Below is a small trained network, with its code and all its weights. Each question gives an input and a class and asks what happens when units are switched off, that is, made to give their printed mean instead of their output.

import numpy as np


def w(rows, s, z=0):
    codes = np.array(rows[::2]) - 128.0
    scale = np.full(codes.shape[1], s)
    scale[-1] = z or s
    return codes * scale


def f(y):
    return y / 2 * (1 + np.tanh(0.7978845608 * (y + 0.044715 * y**3)))


def log_softmax(a):
    a = a - a.max(-1, keepdims=True)
    return a - np.log(np.exp(a).sum(-1, keepdims=True))


def net(x, mask):
    res = np.array(x, float).reshape(1, 5) / 4 @ E
    y = f(res @ A[0][:, :-1].T + A[0][:, -1])
    res = res + np.where(mask, y, B[0][:, -1]) @ B[0][:, :-1]
    return log_softmax(res[-1] @ U[:, :-1].T + U[:, -1])


A, B = {}, {}
E = w([
[128,129,128,128],'x0',
[69,242,44,157],'x1',
[127,126,125,124],'x2',
[130,234,208,69],'x3',
[252,155,70,110],'x4',
],0.015)
A[0] = w([
[75,179,132,96,106],'N0',
[171,170,98,89,202],'N1',
[189,84,113,133,126],'N2',
[77,54,40,232,43],'N3',
[98,202,5,173,172],'N4',
[108,187,138,161,135],'N5',
[96,84,75,207,239],'N6',
[67,159,119,142,92],'N7',
[132,129,142,154,100],'N8',
[113,189,31,181,6],'N9',
[169,66,87,179,175],'N10',
[38,66,166,140,81],'N11',
[164,170,148,46,84],'N12',
[107,143,129,123,91],'N13',
[66,214,147,117,103],'N14',
[61,150,157,156,141],'N15',
[162,170,203,67,79],'N16',
[185,171,107,146,109],'N17',
[38,76,179,161,225],'N18',
[53,194,159,176,115],'N19',
],0.015,0.016)
B[0] = w([
[199,105,84,110,183],'N0',
[101,37,126,140,203],'N1',
[132,87,101,133,179],'N2',
[156,231,150,84,200],'N3',
[182,215,214,71,251],'N4',
[158,119,88,140,182],'N5',
[24,61,112,194,232],'N6',
[135,114,88,102,169],'N7',
[128,131,140,116,123],'N8',
[33,50,247,230,177],'N9',
[159,60,86,115,208],'N10',
[32,120,173,201,191],'N11',
[77,182,190,164,172],'N12',
[101,142,94,114,134],'N13',
[161,103,76,68,213],'N14',
[192,109,87,115,190],'N15',
[57,166,189,176,183],'N16',
[84,151,165,120,167],'N17',
[170,212,206,83,245],'N18',
[166,97,62,139,208],'N19',
],0.012,0.024)
U = w([
[55,81,173,192,183],'0',
[145,243,175,113,253],'1',
[158,72,5,122,5],'2',
],0.015,0.0018)

Each question gives the input, the list of numbers given to net, and the class t.
The units are the neurons (one row each of A and B). Each row of codes is followed by its name. A weight is (code - 128) times the scale printed after its matrix; where a second scale follows, it is the last column's (A, B and U).
mask holds one flag per neuron, in row order. A switched-off neuron (its flag False) gives its mean, the last column of its row in B, instead of its output. The means were averaged over made-up inputs and are rounded, as every weight is.
A unit's drop is (log p(t) with every unit on - log p(t) with that unit switched off) / (log p(t) with every unit on - log p(t) with every unit switched off).
The circuit of an input: a set's keep is (log p(t) with only the set's units on - log p(t) with every unit switched off) / (log p(t) with every unit on - log p(t) with every unit switched off). Starting from the 12 units with the biggest drops (on a tie, the unit counted first), units are removed one at a time, each time the one whose removal leaves the highest keep (on an exact tie, the one counted first), for as long as the keep stays at least 0.8.
circuit, biggest first: the units of the circuit, biggest drop first
top k neurons: the k neurons with the biggest drops, biggest first
drop of u: that unit's drop, to one decimal
input [-8,1,5,-8,-8], class 1: top 3 neurons	(N3, N18, N9)
input [2,4,-8,8,0], class 2: top 3 neurons	(N18, N14, N19)
input [-4,-5,1,1,3], class 0: top neuron	(N14)
input [5,5,-5,-3,1], class 0: top 3 neurons	(N9, N6, N18)
input [2,-8,8,-8,1], class 2: top 3 neurons	(N10, N9, N16)
input [5,-2,-4,1,-8], class 1: top 3 neurons	(N18, N9, N1)
input [6,-5,-4,1,0], class 1: top 2 neurons	(N6, N9)
input [-6,6,8,0,-7], class 1: top 2 neurons	(N18, N4)
input [-5,4,1,7,0], class 2: top 2 neurons	(N18, N14)
input [-1,-6,-4,7,2], class 0: top 2 neurons	(N4, N18)
input [-4,0,5,3,5], class 0: top 2 neurons	(N18, N1)
input [-8,-8,-4,2,-5], class 1: top 2 neurons	(N18, N6)
input [4,-8,-7,1,-4], class 1: drop of N9	0.6
input [-3,6,6,5,-1], class 2: drop of N18	0.1
input [-1,-7,5,2,-7], class 1: drop of N6	0.5
input [-8,6,3,0,3], class 0: circuit, biggest first	(N9)
